Table B holds the same points as the rows below and some others, measured another way and shuffled. Each row below is followed by which row of B it is.
B (72 x 34):
[[  44  148 -109 -196    6   27   36   64  162 -202 -233   66  -34 -113
   -70  -86   55 -191  124 -283 -140  -93  -57   97  227  195  341  115
   -20   34  113  -60    5 -152]
 [  29   63   82   97 -301 -149   64 -365  270 -144   -8 -153   89  158
  -396  -81   57  101  -11 -427  -59  -68   56  101   86  309   34   79
   134   77   37  -41  439 -339]
 [ -81  110   16 -174   55  -10   46  -78  173 -141 -141  -57  -41  -60
  -119  267   71  109  148  -28 -129  -36 -129  211  241  143  116   71
    -3  -97 -127  -31   -6  -33]
 [  13   51  140 -126  164   29  -54 -175   99 -117 -125   92   31   13
    38  439  253  227   92  383 -127 -100 -199  224  134    8 -125    9
    44 -175 -135  132  -45  172]
 [ -54  125  -64 -181   43  -24   39    0  235 -152 -136   -4  -83 -174
  -127   50   90  -70  133 -148 -167  -59 -133  154  253  169  252  143
   -28  -93    9  -85   12 -108]
 [  69  141  -92  125 -133  -45    8   78  -46  -76   32 -141  -36  164
  -163  -93 -212   20   83 -427    0  126  130   42  -28  123  173  -38
   -52  188   -2  -18  116 -251]
 [ 137  147 -132   -2  -21  -45   37  214  -50   64    8    8 -255 -121
    17 -150 -168 -263    7 -384  -78  -81  -12  -90   85   -2  181   49
   -69   69  112 -134  -47 -173]
 [ 317   17  132  153  163   74 -222  -31 -188   10   25  300   34  161
   303  225  235   98  -76  508  -50  -96  -86   -2 -223 -232 -297 -119
    25  -57   73  303  -76  268]
 [ 112   93  -53  106  -85  -67  -55   -8  121  -56   63   33  -53   -7
  -111 -201   39 -110   -1 -210  -86  -10   -3   -2  -33   80  132   78
   -16   14  163    2  176 -187]
 [  98  100  -55   46 -200  -70   10 -114  199 -166  -59    3   49   45
  -226 -284   52 -133    9 -426  -86  -59   51   27   52  234  231  101
    46  101  200  -32  287 -302]
 [ 149   64   47  275   86   -3 -167   82 -240   67  194    6  -33  254
   103  242  -69  258   25  240   28  168   31   43 -260 -185 -214 -166
   -78   31 -112  215  -50  103]
 [ 152   12  130  158 -152  -97  -62 -307  133  -63   47   33   75  159
  -149   11  174  104  -75  -38  -63 -100  -16   47  -56   92 -153   20
   120   -5   80   95  309 -113]
 [ 232   84    7   84   60   -5  -74   99 -142   86   39  130 -158    1
   167   59   -3  -87  -45   38  -61 -110  -54  -71  -61 -146  -95  -37
   -18    9   74   53  -75   41]
 [  48  166 -138  144  -77 -100   66  258 -190  136  163 -227 -291   54
   -90   -6 -423  -30   60 -496   15  129   99  -47   -6  -24  110  -63
  -119  159 -101 -147  -39 -233]
 [ 258  110  -23   -3   20   55  -42   89 -125  -39 -128  166  -51   57
   156  -17   10 -152  -10 -105  -52 -145    0  -43    0  -25   30  -38
     8  101  132   64  -54   -1]
 [ 121   35  136  293  -14 -110  -85 -106 -143  164  272  -96 -122  211
   -16  292  -71  295  -56  139   15   69  -11   23 -184 -158 -357 -125
    12  -25 -154  110   88   27]
 [ 179  119  -23   47  103  -91   51  252 -267  349  160  -14 -486 -168
   209  196 -264 -149  -81 -119  -60 -161 -114 -172   60 -281 -184  -52
   -70  -39  -73 -172 -243   31]
 [  66  109  -32  185  148   -7 -124  207 -219   92  185  -43 -144  115
   102  254 -143  201   84  176  -18  199  -12   66 -165 -191  -88 -123
  -138   -7 -152  122 -145   82]
 [  17  148 -110 -196    7   30   37   51  190 -214 -225   61  -21 -122
   -89  -85   77 -179  136 -264 -143  -82  -67  114  233  203  354  129
   -27    8  108  -57   18 -153]
 [ 237   79   39  -37  124   90 -106   33  -92  -78 -142  223   12   55
   212  134  148  -38    9  183  -76 -129  -78   32  -15  -74  -45  -43
     8    3   85  156 -100  129]
 [ 324   16  131  143  176   74 -208   -1 -226   54   29  283   -4  149
   329  249  195   86  -80  496  -41 -111  -94  -26 -210 -266 -327 -129
    20  -59   60  278 -112  278]
 [ -64  101    2 -170   66   59  -47 -128  250 -330 -229   55  178   28
  -134  160  242  137  202   83 -132   25  -96  289  167  237  233   79
     6  -66  -23  121   70  -22]
 [ 115   40  135  -68  184   53 -118 -127   30  -83  -97  190   29   24
   146  373  286  160   39  460 -118 -112 -185  151   39  -73 -169  -15
    32 -166  -46  192  -72  228]
 [ -56   74   63 -128  137   -6  -34 -122  179 -121  -89   32  -18  -69
   -48  325  206  162  120  243 -150  -41 -194  223  164   52    4   61
    -1 -187 -113   59  -13   78]
 [ 253   74   53  -21  133   84 -101   44 -143  -30 -121  231  -28   60
   245  187  125  -32   -5  210  -68 -153  -84    7  -25 -112 -108  -70
    14   -3   65  150 -128  161]
 [  19   64   19  175 -207  -91  -60 -238  240 -207   53  -93  168  203
  -340 -143   97  144   51 -242  -50  113   74  146  -64  251  125   59
    45   60   73   83  392 -276]
 [ -98  173 -128 -171  -15   16   67   69  180 -246 -186 -102   -3  -41
  -206    5  -48  -21  220 -343 -106   69  -14  201  238  266  406   89
   -68   50  -36  -70   25 -209]
 [-154  189 -120 -181  -21 -119  207  123   90   50  -37 -278 -342 -205
  -215  154 -299  -58  152 -520 -115  -17  -87   90  366  145  248  101
   -77   -8 -198 -317  -74 -250]
 [ -20  112   -2 -186   59   -7   35  -60  185 -142 -165   31  -49 -108
   -75  155  119  -11  116  -43 -150 -100 -142  154  238  135  145   99
     4  -87  -26  -37   -2  -44]
 [  79  162 -113  105  -30  -28   22  233 -205   40   60 -145 -171  125
   -26   39 -327   11   92 -362   19  131  105    0  -29   -6  117  -92
  -104  173  -85  -45  -70 -157]
 [  82   -7  274  277 -146 -286   70 -353  -54  379  365 -240 -330   99
  -156  416 -128  301 -195  -19  -22 -156  -97  -63  -15 -161 -610  -64
   136 -123 -256 -119  211  -62]
 [  95  156  -93  119  -17  -33   20  236 -246   85   82 -142 -204  126
     6   94 -343   25   73 -323   23  109   90  -17  -39  -51   52 -111
  -106  166 -112  -43  -99 -119]
 [-210  189 -209 -237  -59    7   62   40  421 -416 -241 -103   97 -122
  -372 -204   61  -94  299 -459 -170  141  -26  287  305  446  675  219
   -86   18   60  -95  152 -341]
 [  92    9  216  166 -205 -207   73 -393   85  151  164 -156 -145  114
  -218  223  -11  188 -138 -168  -46 -189  -56   -8   54   35 -369   -2
   165  -49 -106  -84  296 -145]
 [  46   48   88  186 -184 -126  -20 -248  122  -51  113 -127   31  186
  -263   34   18  190  -11 -183  -31   37   36   88  -43  133  -76    7
    69   28  -32   35  309 -202]
 [ 129  140 -133    8  -72  -54   37  150   19   -1  -12    7 -176  -95
   -43 -223 -121 -263   17 -429  -81  -69    5  -70   77   65  226   71
   -46   87  153 -119   37 -222]
 [  80   92  -43  119  127  120 -226   96  -50 -253  -29  115  220  246
    48   98  138  216  177  285  -25  250   30  215 -206   11  131  -86
  -106   38    5  328  -15   83]
 [ 190    1  178  216  -31 -104  -94 -225  -12  122  184   58  -73  111
     9  183  133  159 -128  205  -60 -112  -81  -12 -131 -123 -357  -34
    80  -98  -10  109  161   39]
 [  41   86   56   45  159   -1  -80   46 -128   27   59  -23  -92   88
    86  414  -21  252   92  271  -49   68  -86  138  -26 -122 -152  -92
   -63  -81 -205  114 -137  143]
 [ 143   81   34  216  167   26 -155  175 -309   99  172   16  -96  205
   195  341 -109  257   55  310   20  166   -2   55 -227 -247 -212 -189
  -109    5 -168  203 -175  175]
 [  76   56   42  132 -186 -104  -41 -251  240 -121   46  -10   66   79
  -249 -149  149   22  -34 -197  -94  -40   -1   63  -13  181   40   98
    79    0  130   33  354 -235]
 [   7  148 -116 -220    0   33   43   42  204 -243 -258   55   -2 -123
  -105  -93   81 -182  150 -299 -151  -81  -66  131  252  241  387  134
   -25   24  111  -64   28 -171]
 [ 135   -5  162  216 -106 -107 -110 -324  146  -40  133   46   79  163
  -132   54  224  178  -86  126  -63  -57  -43   64 -127   34 -224   15
   104  -74   61  147  309  -60]
 [  83  110  -32  201  132    2 -127  216 -232   76  185  -41 -122  147
    97  218 -152  194   87  153    1  205    7   61 -184 -177  -76 -133
  -141   12 -138  137 -128   69]
 [  66  125  -91  -64   78   -7  -21  142   62  -26  -33   67 -162 -150
    25  -25   15 -152   65  -91 -130  -52 -101   23  107    4  179   72
   -76  -51   70  -45  -62  -58]
 [ -37  133    1 -253   14  -13  121  -80  177 -144 -235  -44  -84 -113
  -115  193   41  -29  127 -217 -137 -157 -130  157  339  191  169   94
    39  -40  -71 -117   -9  -96]
 [  68   48  172   91 -277 -251  190 -357   85  188  117 -246 -253   47
  -278  174 -153   78 -139 -473  -41 -254  -30  -50  183   96 -293   29
   178   18 -120 -239  288 -273]
 [ -27   14  146  221 -201 -228   -4 -380  259   41  245 -181  -54   79
  -356   73   84  229  -61 -109  -79   -3  -51   88   -7  111 -191   79
    98 -114  -67  -26  400 -224]
 [  49  131  -64  -86   77  -50   43  140   11   76   -8    4 -279 -187
    36   83  -78 -142   43 -150 -127 -112 -127   -5  168  -43   90   66
   -57  -67  -11 -124 -108  -56]
 [  86  118  -74  -58   89   13  -46  116   47  -58  -61  105 -108 -108
    50    0   56 -122   64  -32 -121  -55  -93   47   77    8  152   59
   -61  -47   78   10  -56  -28]
 [  77  138  -63   94   84   10  -49  220 -215   35   63  -63 -128  122
    65  197 -208  110  109  -41   -1  146   33   58  -65  -90   22 -117
  -117   81 -130   58 -147    3]
 [ 153  141  -48  113   29   23  -29  210 -302   41   19  -58 -116  201
    96  177 -264   85   70 -160   36   94   94    6  -87  -83  -23 -162
   -84  177 -112   53 -138  -16]
 [ 209   97  -53   48   51   41 -106  102  -39  -67  -43  178  -26   17
   112  -83   81 -131   12   -4  -80  -53  -28  -13  -67  -35   88    3
   -35   31  158  100  -19  -10]
 [ 102  102  -12  -98   96   29  -31   35   37  -74 -117  120  -66  -68
    72  110   96  -70   60   33 -121 -106 -112   70  111   11   73   40
   -16  -56   36   22  -62   27]
 [  96  123 -109  -38   74   13  -55  161   44  -70  -55  111 -102 -106
    45  -83   37 -167   71  -92 -121  -27  -63   27   50   16  212   66
   -79  -12  126    4  -49  -61]
 [ -80  140  -56 -281    0   40   67  -78  283 -332 -313    1   92  -68
  -190   62  146  -23  205 -219 -157  -62  -84  248  315  321  355  134
    12  -14    5  -35   64 -142]
 [  42  123  -60 -114   72   -5    1   78   93  -66  -89   57 -125 -135
    -4   35   45 -113   88  -90 -137  -72 -115   65  156   51  170   88
   -41  -61   44  -44  -49  -57]
 [ -29  132  -22 -270   17   19   92  -79  203 -217 -285    1  -10  -94
  -122  137   88  -38  152 -213 -143 -134 -108  183  323  235  241  110
    30  -21  -27  -71   11 -107]
 [-110  165  -66 -194  -10  -82  184   70   61   10  -89 -218 -267 -138
  -160  217 -225  -16  144 -420 -101  -62  -79  107  343  139  172   63
   -45   -2 -189 -246  -77 -180]
 [ 264    1  151  200   13   26 -221 -218   10 -114   23  238  190  232
    83   70  324  138  -72  364  -54  -57  -27   61 -226  -52 -214  -50
    78  -33  139  317  174  104]
 [  31   12  166  224 -163 -231   -1 -343  195  127  260 -137 -125   51
  -259  103   59  186 -105  -66  -80  -71  -77   30  -19   29 -265   63
   101 -122  -53  -45  345 -167]
 [ 164   74   15   51  169   -6  -97  122 -115  117   82  136 -206  -76
   201  170   40  -32  -16  232  -96  -78 -138  -21  -37 -209 -120  -19
   -58 -113   10   60 -146  131]
 [ 261   60   65   91   44    4  -85   -4 -144   53    1  163  -83   76
   168  104   54  -26  -66   93  -50 -139  -46  -47  -77 -125 -163  -67
    25   23   71  110  -33   69]
 [  65  158 -166 -118  -12    0   31  169  103 -117 -128   46 -125 -150
   -47 -193  -41 -266   98 -367 -125  -56  -38   24  166  128  363  111
   -71   45  148 -101  -16 -192]
 [ -52  117  -24 -210   50   27   10  -90  267 -255 -222   43   59  -89
  -137   85  200   -2  162  -46 -160  -60 -129  221  239  220  257  132
     4  -84   18   10   60  -76]
 [  21  191 -197   75  -40  -34   43  320 -146    1   60 -180 -195   49
   -83  -83 -373  -70  139 -492    2  186  110    8    9   48  280  -45
  -154  185  -53  -99  -67 -239]
 [ 279    1  202  198   45  -31 -141 -171 -141  110  112  165  -38  171
   176  273  156  161 -135  357  -38 -144  -86  -28 -174 -204 -428 -110
    87  -66    2  193   47  172]
 [ 113  119  -37  211   24  -40  -56  180 -251  109  175  -99 -163  167
    44  148 -245  127   43  -83   25  146   62   -1 -143 -125  -73 -133
   -99   95 -116   46  -68  -34]
 [  45  127  -27   32   83    4  -19  133 -152    4    7  -69 -122   92
    32  255 -157  138  109  -31  -24   89   -7   95   10  -49    9  -88
   -79   41 -157   40 -126   13]
 [ 267   63    9   52   59  131 -216  -30   18 -267 -164  314  249  169
   133  -88  308  -34   34  224  -73  -34   -3   83 -150   39   87  -20
    13   53  241  306   71   71]
 [ 128   93  -51  102  -53  -70  -44   26   54    6   73   36 -115  -32
   -58 -142   -1 -120  -21 -190  -85  -38  -19  -30  -22   16   81   55
   -18    5  132  -17  112 -152]
 [ 295   65   58   50  102   76 -130   36 -165  -23  -78  237    0  104
   246  123  123  -34  -41  206  -52 -124  -48  -20  -98 -131 -132  -86
    17   24   98  180  -84  142]]
Rows of B count from 0, top down.

[-300  111   23  126 -153  -77 -357  155  119  144  156  195   27   56
   22  -15   90   67  167 -225   28  -32    7  -71    9  -19   81   18] -> 18
[  -4  -16  -65  -55   58  -99  341  -35  -39   52   81   41  -50   10
   52 -210  -40  -14   36  137  -23  -88   80   75  -55 -105 -225  133] -> 37
[ -38   -3  -54    4  147 -132  428 -166   29  293   16   79  283  180
  355  -43  142 -106  196   -8  -61 -291   56  215 -165 -333  -79  233] -> 47
[-203   83  -46  114 -205  -99 -277   86  153   92  117   99   10   70
  -64 -104  -44  114   -6  -91    3  117   38 -144   80  105   13   16] -> 54
[ 156  -17   15  174   57  -32 -152 -144  149  172 -144  -73  149  -50
 -104  154   -1   91 -161  -49 -147 -206   60   26   41   59   22 -193] -> 68
[ 110  -21 -377  156   91 -306  469 -236    6  226 -213   34 -267  155
  173 -175   50  -21  217   44   97 -660  315  322 -145 -377  -35  -42] -> 30
[ 375  -85  165  -15  192  114  102 -180   24  -11  -94 -199  172 -241
 -251  114 -130   83 -421  212 -274   -4   -5  -26   68  208 -234 -158] -> 39
[-172   42  241  -27   99   80 -181  234 -107  -13  210  230 -168 -256
  -89   42  158   -7  215 -171   -2 -248  -24   84  -87  -68 -102  -75] -> 57
[ -34   95 -240   33  -45 -163  367 -152   66  179   16   83   37  303
  395 -117  145  -18  248  -30   27 -346  162  175 -184 -349   90  180] -> 60
[-310   55    4  232  -25 -157 -361  156   77  267   43  259 -117  -33
  -12   43  163   22  322 -331   99 -395   86   99  -20 -159   81 -119] -> 45
[-105   23  462 -124  225  229 -127  187  -94   28  275  170  232 -287
   -2  195  208  -64   94 -146 -174  -81 -178   47  -95  -29 -153   39] -> 21
[  15   34  151 -238   30  105  318    8  -46  -93  268    8  201  -14
  102 -144  -34  -11 -101  195 -157  262  -88  -70  -59   39 -248  274] -> 59
[ -78   80 -110   67 -204  -75 -185  105   58  -64   91   75 -290  -14
 -142 -164  -66  146    4  -13   48  -18  124  -97   45   90   -9  -79] -> 61
[-103   24  -89   25  -94 -130   75  -20   86  116   87   33   82   97
   11 -185  -96   44  -42   70  -32  105   53  -60   38   28 -129  132] -> 70
[-128   93 -187   57 -113 -165  220 -124  155  238   65   78  251  351
  368 -115   86   -2  153  -45  -14  -78   83   46 -100 -228   75  260] -> 11
[ 261   13  -16  134   -3   12  -95 -211  186  115 -151 -158  242   17
  -75  156  -35  129 -294   37 -207  -72   56  -49   47  121   49 -158] -> 17
[  66  -13   29 -103  -11   12  131   78  -82 -174  132   -5 -268 -205
 -258 -244 -177   79 -155  224  -36  114   58  -67   50  163 -323   -9] -> 12
[-114  101  -98  -27 -102  -81  243  -91  121  162  140   79  291  309
  374 -100  103   -9  129  -14  -60    5   24   18 -121 -197   49  297] -> 40
[ -89   62   80  -43  -83   39 -131  175  -31 -121  191  110 -219 -146
 -157 -120  -27   85    9    8   -2   30   19  -75   13   94 -122  -25] -> 44
[ -26  -34  322   11  213   97 -151   64  -11  139   94   81  232 -251
 -103  181   98  -31  -27 -102 -170 -121 -102   42  -11   20 -155  -62] -> 26
[  25   52  -26  -74 -126   11   34   61  -10 -161  144    3 -211  -72
 -151 -197 -128  116 -115  145  -36  131   65 -115   37  138 -153   17] -> 14
[ -99   47  462 -119  177  244 -168  140  -36   57  280  148  368 -203
   71  247  235  -43   65 -171 -215  -11 -207    1  -96  -17  -81   76] -> 32
[  95   64 -122   39   10  -74  309 -253  144  221  -37  -24  374  300
  383   37  137    0   44    2 -129 -196   61  108 -138 -233   94  168] -> 34
[ 252  -10  -18  154   19  -10 -110 -205  181  125 -169 -156  206  -12
 -105  150  -51  125 -289   31 -194 -101   57  -37   66  123   28 -187] -> 50
[ -41   87  -61  -24 -189  -31  -40   39   87  -66  153   15  -51   64
  -41 -167  -86  114  -90   76  -41  170   41 -143   40  113  -53   74] -> 7
[-195   -1  308    3  189   66 -191  229 -100   91  191  234  -36 -308
 -105   83  155  -50  202 -185  -35 -252  -58  105  -60  -65 -170  -63] -> 23
[ 336  -30 -127  158   11  -59   33 -277  181  119 -232 -208  141   31
 -112   89 -103  140 -331  119 -184 -135  124  -14   68  106   -7 -190] -> 31
[-197   12  257  -21  133   40 -162  254 -113   28  217  222 -139 -294
 -146   -7   98  -32  181 -134   -2 -184  -34   66  -38  -34 -193  -49] -> 28
[  55   50  -57  -77 -102   -6  117   34  -17 -149  129    5 -231  -45
 -102 -219 -108   97  -82  163  -20   56   91  -67    1   80 -155   29] -> 62
